Table B holds the same points as the rows below and some others, measured another way and shuffled. Each row below is followed by which row of B it is.
B:
0: [ -40  -69 -111 -242  180   -9 -287  164  -22 -111 -347  165 -136   27
 -210  388 -320   83   25  320 -318  -95 -174    5  420   10 -225 -226
 -334 -193   -1   85]
1: [  89   33  302  140   79  227  -17   82   14  -10 -108  119   28 -121
   31  108   17  119   50   53 -234 -115  131   92   28  -68   19 -117
   69  279 -245  196]
2: [ 36  55 178 -22   1 131 139  -2 -48 101  45  70  72 -23  40  29  60 -82
 -73  -6  19  52 136   9 -52  77 145 143 -19  82  43 119]
3: [-101 -127  258  -98  244   91  -98   32   82  162  -11   24 -172   16
 -260  359  -85   43  105  210 -345 -222   65 -248  376  -89 -184 -131
  -98 -105  262  241]
4: [   3   19  112   -4  181   87  -45   37    9    6  -30    4 -141  -31
 -153  243   19   93   49   36 -242 -203   55 -130  207 -120 -128 -124
  -32   12   22  125]
5: [  43  -18  -25  -64  114   66  -16   47  -36  -30 -165   88  -57    3
 -124  182  -51   99   -7  119 -198  -65  -27  -18  145   29  -29 -102
 -124   38  -49  117]
6: [  27  170   92   32  140   67 -181  123  -27 -156 -106   31 -139 -101
  -42  265  -41   74   33  -35 -207 -222   21   21  200 -240 -200 -159
  -50    7 -184   11]
7: [  28   94  -34  -84  115  -84  -73   73  -87 -123 -123   68 -134    6
 -144  226  -36  -11  -79   34 -201  -67  -57  -14  150 -119 -100  -93
 -210  -56  -50    0]
8: [ 148  156   49  131   65  -87  173  -31 -129 -118    5   12  -91  -28
 -106   40  251   23 -145 -175 -187  -43   55   -5 -141 -178   82  -45
  -57  229 -199   18]
9: [ -69  -61  234  -89   95  332   31   12   83  251   72   17   37  -26
   14  161  -58   20  116  114    8 -114  180 -138  202  151    7  105
   90  -53  254  242]
10: [-221   38  484 -255   57  166 -332  215   70  165   -3  151   13  -75
   83  361 -378 -310   48  275  -24  -46  115   17  405  -36 -184  129
 -183 -363  288  119]
11: [  80  110 -388 -193   37   96 -111  118 -103 -195 -301  102    0   -2
   18  158 -180  122  -35   74   36   -7 -148  123  156  162  -48  -45
 -185  -98 -160  -51]
12: [ -14   38  -34 -142   28   66  309 -136  -68  226  226  -83    6   93
  -63    5  191 -123  -97  -98  185   48  133 -230  -33  179  185  296
  -21 -107  388   76]
13: [ 202  311 -277  -44 -131 -232  216    1 -296 -255  -75   97   56   25
   78 -114  170 -187 -366 -227  143  278  -76  224 -328   19  254  188
 -263   93 -265 -209]
14: [  20   64  109  -44   73  168 -106  112   -8  -30 -133  101   -1  -72
   26  184 -110   39   33   88 -101  -88   39   63  156   -2  -61  -47
  -49   16  -90   97]
15: [  38 -148  111  -51  152  133 -123  112   16  -18 -316  198  -32  -22
 -161  247 -186  169   58  307 -388  -78  -49   49  244   50  -66 -231
 -155  128 -135  240]
16: [ -26   85  321   45  148  169 -122   92   48   20   10   24  -93 -105
  -30  254  -22   24   81   13 -196 -227  136  -50  203 -186 -152  -87
   37   26  -24  136]
17: [  22 -182  491   78  126  190   56   21   62  187  -73  169   25  -40
 -132  153   -4   56   51  238 -390  -63  155  -30   95    3   66 -107
   -7  272  -13  364]
18: [  72   -1  -16  -17  117  171  -83   96  -11  -79 -237  107  -32  -51
  -57  188  -93  188   53  121 -217 -120  -16   47  162   28  -62 -165
  -55  112 -179  138]
19: [-111 -292  615   27  233  279  106  -66  170  434  151   32  -63    7
 -236  234   48   49  169  255 -372 -204  270 -317  254   10    1  -41
  102  126  376  475]
20: [ -13   33 -109 -296   -8   83 -324  265  -73 -157 -432  287   87  -31
   79  257 -468  -56  -54  342  -50  115 -171  284  289  176  -89  -46
 -356 -193 -154    8]
21: [ 129  125 -165 -151 -161   73   98   84 -175  -87 -211  215  228    0
  198  -88  -98 -122 -213   60  205  306  -46  297 -168  307  269  214
 -202   61 -184  -27]
22: [ 171  379 -392  -88  -96 -297  183   -4 -312 -305  -32   20  -32   42
   34  -54  187 -197 -372 -305  183  219 -113  144 -263  -52  167  191
 -288  -39 -187 -295]
23: [ 51  -8  99 -51   6 191  82  37 -31  75 -89 123 102 -22  45  46 -33   8
 -29 101 -22  48  79  58  15 162 129  77 -40 100 -18 160]
24: [  96  314 -914 -397  -57 -298  156  -47 -316 -259  -74  -73  -89  186
  -60   30   57 -131 -329 -243  407  205 -264  -41  -47  213   89  273
 -399 -415  155 -378]
25: [ -13  -58  212  -85   80  192  -83   99   24   75 -143  154   36  -35
  -19  188 -159   16   37  220 -158  -33   56   38  185   79  -12  -33
  -87   25   10  194]
26: [ 103  204 -106  -81  -56 -122  126   18 -193 -117  -45   85   26   16
   27   -1   77 -169 -242 -105   79  167  -21  108 -144   20  155  158
 -216   -1  -88  -94]
27: [ 131   70 -227  -71  -21   78  193  -25 -129  -41 -104   64   71   33
   14  -31   78   55 -124  -43   81  105  -13   52 -107  206  192  107
  -82   96  -73   30]
28: [ 142   14 -126  -29    5   71  166   -4 -113  -45 -153  112   68   21
  -32   -9   60   76 -108   32  -59   90  -10   80  -91  161  178   22
 -103  177 -137   82]
29: [   6  -47   84   32  212  223   34  -25   65   97    6  -55 -134  -24
 -167  221   84  224  146   23 -222 -281  104 -221  220  -43 -107 -134
   99   71   90  216]
30: [ 149  132 -117  -50  -62  -45  138   29 -172 -128 -143  137   80    6
   35  -27   51  -67 -213  -34   11  183  -35  166 -164   93  194   88
 -191  128 -194  -21]
31: [ 128  205   23   74   28  -60   81   27 -129 -155  -43   46  -55  -50
  -23   51  147  -21 -144 -149 -110  -11   29   77 -107 -146   60  -18
  -86  156 -227  -26]
32: [  82  252  -63   20   12 -157  350 -150 -172    6  292 -136 -104   57
  -77  -37  400 -175 -230 -369  128   25  116 -179 -220 -120  162  242
  -40    7  152  -97]
33: [ 212  170  -12  119  -35 -113  270  -43 -197 -140  -47   90   20  -11
  -25  -90  265  -37 -244 -172  -92  141   31  120 -308  -56  245   43
 -107  309 -278   -9]
34: [  90   -2  114   82   98  268   35   41   16   10 -120   72   15  -75
   -8  106   27  200   82   49 -171 -138   99   23   64   35   21 -108
   90  228 -169  202]
35: [ 245  -63 -202  194  151  270  240  -77  -22  -69 -195    3  -26  -23
 -129   -5  237  489   88  -56 -255 -193   37  -50  -67  104  111 -241
  180  475 -324  225]
36: [  20  299 -260 -201  -22 -220   99  -14 -203 -116  109  -54  -95   64
  -25   83  104 -257 -256 -228  211   91  -38  -52  -34  -56   32  238
 -253 -274  152 -226]
37: [-116  -25  419  -82   92  185   13   19   61  264  154   30  -10  -27
  -29  195  -33 -149   42   99  -54  -85  210 -154  183   -2   -8  135
    4 -100  305  213]
38: [   4  324 -237 -269  -51 -275 -109  120 -232 -240  -82   84  -66   32
   29  163 -113 -329 -286  -85  150  165 -140  132   47  -77  -35  180
 -416 -340    8 -279]
39: [  84  185 -202  -91   20   39  -83  117 -115 -201 -205   87  -15  -41
   43  129  -87   38  -81  -19    3   -8  -77  135   70   12  -35  -30
 -152  -27 -209  -66]
40: [  35 -301  124  -27  140  409  226  -92   99  328  -59   62   83   50
 -131   62   30  264  156  243 -160  -80  143 -185  121  354  163  -10
  132  220  196  431]
41: [ 140  467 -382  -67  -40 -452  172  -38 -328 -341   98  -79 -183   51
  -71   15  293 -264 -397 -440  140  121 -102   11 -231 -258   64  173
 -312 -137 -100 -379]
42: [  12  -17   60  -82  125  127 -177  136    3  -62 -244  137  -51  -46
  -79  265 -189  103   55  195 -250 -113  -37   50  261   -7 -123 -161
 -136    4 -105  132]
43: [ 157  102 -163   12    5  131  101   31 -103 -119 -174   83   54  -29
   41    7   56  138  -61  -46  -10   14   -8  118  -72  105  117  -20
  -23  188 -243   41]
44: [  86 -130   64  -18  129  143  -69   93   -5  -43 -331  204   -1  -23
 -136  190 -139  210   40  274 -372  -52  -50   84  166   76   -6 -227
 -134  207 -209  233]
45: [ -10 -165  308   19  155  312   98  -27   97  252   14   47   10  -20
 -104  143   26  137  138  159 -205 -150  181 -155  157  111   44  -33
  112  151  148  341]
46: [  65  290  -24  -68 -102 -196  369 -127 -219   37  307  -65   11   68
   35 -113  328 -362 -333 -330  280  212  121  -68 -305  -17  279  413
 -136  -71  201 -145]
47: [  67  213   25   -8    4  -54  157  -24 -133  -37  108  -14  -35   -8
   -1   31  178 -134 -159 -193   51   26   81  -23 -108  -82   96  147
  -75   16   11  -48]
48: [   7 -184  254   25  138  392  165  -59  107  298   33   21   44  -10
  -76   95   62  188  162  142 -143 -153  209 -182  126  193   94    1
  178  187  176  374]
49: [ 170  380 -280    1  -76 -359  388 -136 -310 -180  212  -92  -88   76
  -44 -123  433 -257 -403 -464  197  190    4  -35 -383 -132  245  281
 -199   13  -19 -270]
50: [  10  -48  277   53   93  330   96   -6   71  189   47   27   38  -62
    8   97   55  111  113   52  -89 -142  203  -88   93   73   47   12
  156  151   63  267]
51: [  19  294  -83 -154  -40 -199   46   34 -190 -117   73   13  -56   21
   18   87   57 -300 -256 -174  145  112  -11   35  -47 -101   41  218
 -254 -205   69 -186]
52: [  71   67  362  178   80  192  161  -33    4  100  126   -5  -12  -88
   -3   52  212   43   20 -108 -137 -137  230  -69  -60 -120   75    9
  151  257  -60  190]
53: [  64   98  -30 -101    7   73 -100  137  -85 -125 -233  169   49  -48
   53  133 -154  -12  -71  105  -67   45  -47  180   78   55    8  -24
 -173   12 -188   23]
54: [ 156   19  -91   82  113   54  198  -62  -80  -45  -71    9  -69   13
 -155   43  207  196  -47  -69 -202  -81   25  -70  -58   -1   91  -99
    3  254 -132  122]
55: [  60 -103   72   26  175  209   22   17   37   52 -145   57  -59  -19
 -149  183    2  245  102  135 -290 -174   48  -88  173   40  -35 -179
   24  173  -52  244]
56: [ -86  -41  411   -6  112  312   86  -31   99  306  206  -32    7  -41
   -7  149   57  -34  119   36  -23 -163  270 -206  153   35   11  130
  159   -6  306  266]
57: [  23   61   44 -124    9  138 -142  157  -48  -68 -236  186   74  -56
   78  161 -223  -21  -31  167  -54   37  -24  179  141   94  -11   -5
 -162  -23 -136   61]
58: [ -63  -28  140 -125   98  297  -75   72   62  137  -44   50   20  -34
   22  205 -141   46  114  147  -13 -123  103  -66  251  124  -61   34
   20  -88  153  181]
59: [ 132   71 -389    8  167  101  200 -108  -69  -66  -19 -136 -154   45
 -181   85  237  312   25 -179  -56 -213  -13 -214   50   46   -7  -82
   63   86   -1   40]
60: [  87  152  -39   -9   32   84  -27   80  -82 -132 -138   79   -4  -64
   39  109  -12   51  -46  -36  -50  -37    2  102   28  -27    0  -31
  -70   72 -200   11]
61: [ -13  -75  128  -16  231  109  -93   45   50   28 -108   28 -165  -21
 -217  306  -40  172  103  134 -359 -244   28 -149  298 -111 -166 -215
  -48   30   28  199]
62: [ -35 -142  307   22  174  296  120  -57  105  275   92  -19  -40  -11
 -130  162   80  123  135  104 -188 -197  206 -236  175   65   18   -9
  137  108  232  328]
63: [ 123  258 -246 -168 -142  -64   11  118 -225 -221 -203  172  124   -8
  179  -17  -89 -172 -257  -47  201  261 -100  300 -137  137  160  177
 -277  -46 -229 -163]
64: [ -45   15  -56 -213   66   63   45    4  -45  104   16   20  -29   62
  -70  158  -53  -75  -44   66   48    8   17 -116  159  137   20  139
 -142 -181  259   65]
65: [-117  299   50 -317  -59  -91 -275  208 -124 -110  -39  114   -2  -36
  153  251 -291 -412 -169   34  204  113  -37  149  203  -59 -121  233
 -344 -458  124 -194]
66: [ -27  254   12 -127   37  -98  -95   88 -110 -109   25   15 -102  -24
   -2  206  -34 -203 -127  -94   30  -31    5    9  113 -161  -97   95
 -199 -213   44 -119]
67: [  36 -109    8 -184 -118  399  305  -57  -17  318    5  122  321   47
  197 -145  -37  -43  -31  150  322  247  154   38 -107  582  389  380
   55   64  236  243]
68: [  58   74  185   33   54   73   46   38  -51    0  -27   75  -13  -45
  -25  101   53  -24  -51   -6 -131  -33   84   28    9  -61   42    1
  -49  116  -83  101]
69: [ -39  -40  210  -26  199   67  -44   18   35   84    7   11 -155   -7
 -209  276    8   49   55   93 -287 -200   73 -182  246 -127 -131 -113
  -58  -19  134  176]
70: [  90  265 -292 -174  -75 -152  119   14 -224 -156  -33   45   10   47
   45    5   56 -196 -266 -155  208  186  -68   95 -122   61  139  221
 -251 -132  -22 -184]
71: [   5  124  154  -53   37  151 -146  145  -25  -58 -129  126   23  -93
   84  183 -145  -34    0   71  -51  -51   45  124  139  -30  -62   -6
  -73  -16 -122   57]

[  60   16  170  -22   86  -74  -56   59  176  -76  -26  116   66  148
  -16  174 -200  -75  -22  -11   -1  254  -46  -91  -57   12  125  -57
  161    1  194   51  106   -3   94]  2
[ 225  416  350 -226  -60 -480 -222   49  396 -205 -175  314  361  111
 -238  230 -333 -365  -84  -63   77  184  -82 -151   95  163  117 -166
 -111   -7   40  273 -134  -23 -266]  52
[-142  -11   29   29   92  192  -74  -90 -148   37 -112   54   82  -48
   83  -35 -147  -36 -151  183  102 -120  -94   38 -131   42   91 -102
   46   75  -23  -54  -76   30   -4]  15
[ -81  198  133   -8  147   -6 -200 -176  -20   35 -229  177  284 -196
  -12   29 -218 -159 -160  207  244 -123 -245  -18  -61  120   90 -138
 -141   49  -69  -25 -116   21 -184]  44
[ 142  372  140  -24 -210 -248  -12  -36   30 -194  -96  125  130  104
  -25  255  -52 -358  129  112    6  -50 -143  -80  193  194   39 -121
 -202 -112    8  108   51  -74 -199]  29
[-379 -372 -121  179  119  622  138   83 -416   76   72 -184 -215  108
  367 -160  -34  179 -143  177  -79 -224   48  231 -327  -81  110  -21
  382  231    2  -83  -79   34  227]  60
[  68  260  231 -276   68 -158 -226  -41  134  -17 -131  287  282   92
 -197   82 -354 -221 -181   13  118  165  -34  -47  -81   94  142 -187
  -81  121   41   61 -163  -35 -135]  1
[ 276  384  289  -35  -96 -489  -91   17  372 -242 -125  214  239  105
 -133  379 -161 -346  137   -7   36  218 -193 -214  223  171   77  -84
 -113 -168  147  195  155  -48 -170]  62
[-201 -239   20  316 -139  247  259  329 -108 -233   94 -244 -213  262
  406   55   58  -11   53   47 -257 -231   44  136  -88   -2   78   52
  463   91   25  272  -25   22   94]  32
[-218 -319  -28  180  -30  363  170  209 -169  -94   89 -171 -206  234
  298  -39  -26   96  -66   53 -182 -108  105  129 -193  -53  105    5
  450  129   58   98  -41   48  206]  47
[ 116  495  207 -197  106 -237 -235 -240   37   33 -188  334  350  -90
 -171  234 -244 -346    2  180  257  106 -301  -84   71  178   88 -188
 -395    2   39  -91   30 -128 -239]  43
[ 129  275  136 -150   63 -196 -299 -327  119   20 -297  291  334 -191
 -253   63 -254 -178 -177  159  289   76 -166 -224   69  157   74 -192
 -264 -164    3 -127   -4   86 -129]  53
[  13   22  128  -48  164   35  -53   -5   48   21    2  124   40  128
   10  177 -189  -55    5   44   40  273  -97  -41 -101   -5  132  -59
  102   53  216  -75  166  -55  134]  23
[ -87  167   76   60   66   31 -140 -187  -80   -4 -228  113  216 -189
   37   24 -136 -149 -115  242  204 -205 -232  -23  -10  129   61 -123
 -137  -20  -90  -32  -73   34 -167]  18
[-195 -254   57  178  127  297  155  240  -90  -49  139 -114 -175  246
  304  105  -79   66   38   22 -151   80  -20  134 -214  -84  139   45
  433  194  186   74  106  -52  233]  50
[-130   67   99 -101  -73  134   10  151 -142  -89   13   43   33  241
   98   -9 -179 -166 -123   44  -90 -126   70  155 -149   56  115 -127
  117  236  -55  163 -245  -60  -88]  8
[ -95 -297  -75  167   32  343  167   67 -181  -15  126 -123 -275  224
  223   89   28  120   74   75 -137  129   41    7 -118  -69   92   23
  349  -18  223 -134  266   13  360]  58
[-193  -70 -162  117   70  445   65 -229 -487  149   -4  -48 -141  -37
  208    6   61   21   38  323   80 -141 -151   73  -99   31   47  -73
  -50    1   49 -354  192  -42  161]  11
[ -37   45  -50   -2 -331  118   54  -27 -234 -165  -89  -37  -39  133
   63  -65    4 -155 -100  142  -91 -308  118    3   48  137   22 -149
   19  -70 -144   63 -165   81  -76]  41
[ 393  332   57 -242 -294 -402 -280 -446  197 -124 -358  305  268 -111
 -456   75 -140 -234 -143  119  204  106   17 -456  314  240    2 -258
 -378 -501   -9 -165   73  211  -95]  38
[ -66  368   18  129 -168   60  161  -22 -349 -109   29  -15  -19  113
  260  285  115 -372  302  281  -36 -277 -284  145  135  176    8  -64
 -252   34  -34   -4  124 -230 -194]  59
[ 185  419  229  -49 -207 -408 -132  -48  233 -251 -232  197  304   -6
 -121  205 -156 -382   -7   80   82  -94 -154 -158  215  236   47 -153
 -200 -147  -76  236  -97   19 -324]  49
[ 192  460  124 -170  -57 -293 -295 -410   55   -9 -341  326  382 -229
 -283  119 -191 -310  -98  235  317  -29 -234 -243  187  244   32 -235
 -467 -240  -66 -144    1   47 -256]  39
[ -91 -348 -113   99 -156  343  143   78 -190  -91   56 -151 -266  246
  157  -77   14  140  -92   45 -186  -32  227  -12 -108  -36   74  -43
  393  -57   87  -43   43  132  306]  51
[ 142 -488  -69   45 -130  115  -13  -50  186 -120  -74  -51 -200  174
 -121  -89  -78  279 -212  -82 -105  294  324 -339  -25  -64   83  -47
  482 -354  233 -106  193  346  481]  10
[ -20    6  104  -79  358  111 -172 -180    7  181  -53  206  109  -41
  -59  137 -254   21  -63  112  193  357 -193  -78 -161  -33  150  -79
   14   50  253 -276  233  -48  190]  21
[ 168  327  139  -70 -238 -285 -120 -125  112 -197 -221  166  223   -3
 -138  132 -109 -305  -41  110   75 -105  -80 -166  195  217   31 -166
 -199 -187  -71  114  -73   53 -236]  4
[-137   49   75  -11  187  210   10   14 -180   75   49   71   -3  122
  147  141 -147  -88   36  126   25   88 -148  118 -168   -5  126  -59
   64  193  134  -97   86 -140   74]  28
[  47 -172  125  194  -41  -37  110  220  213 -218   40  -67 -102  241
  148  206  -59    2   75  -68 -160  192   12  -96    2  -17  104   47
  406  -76  226  184  194   59  198]  56
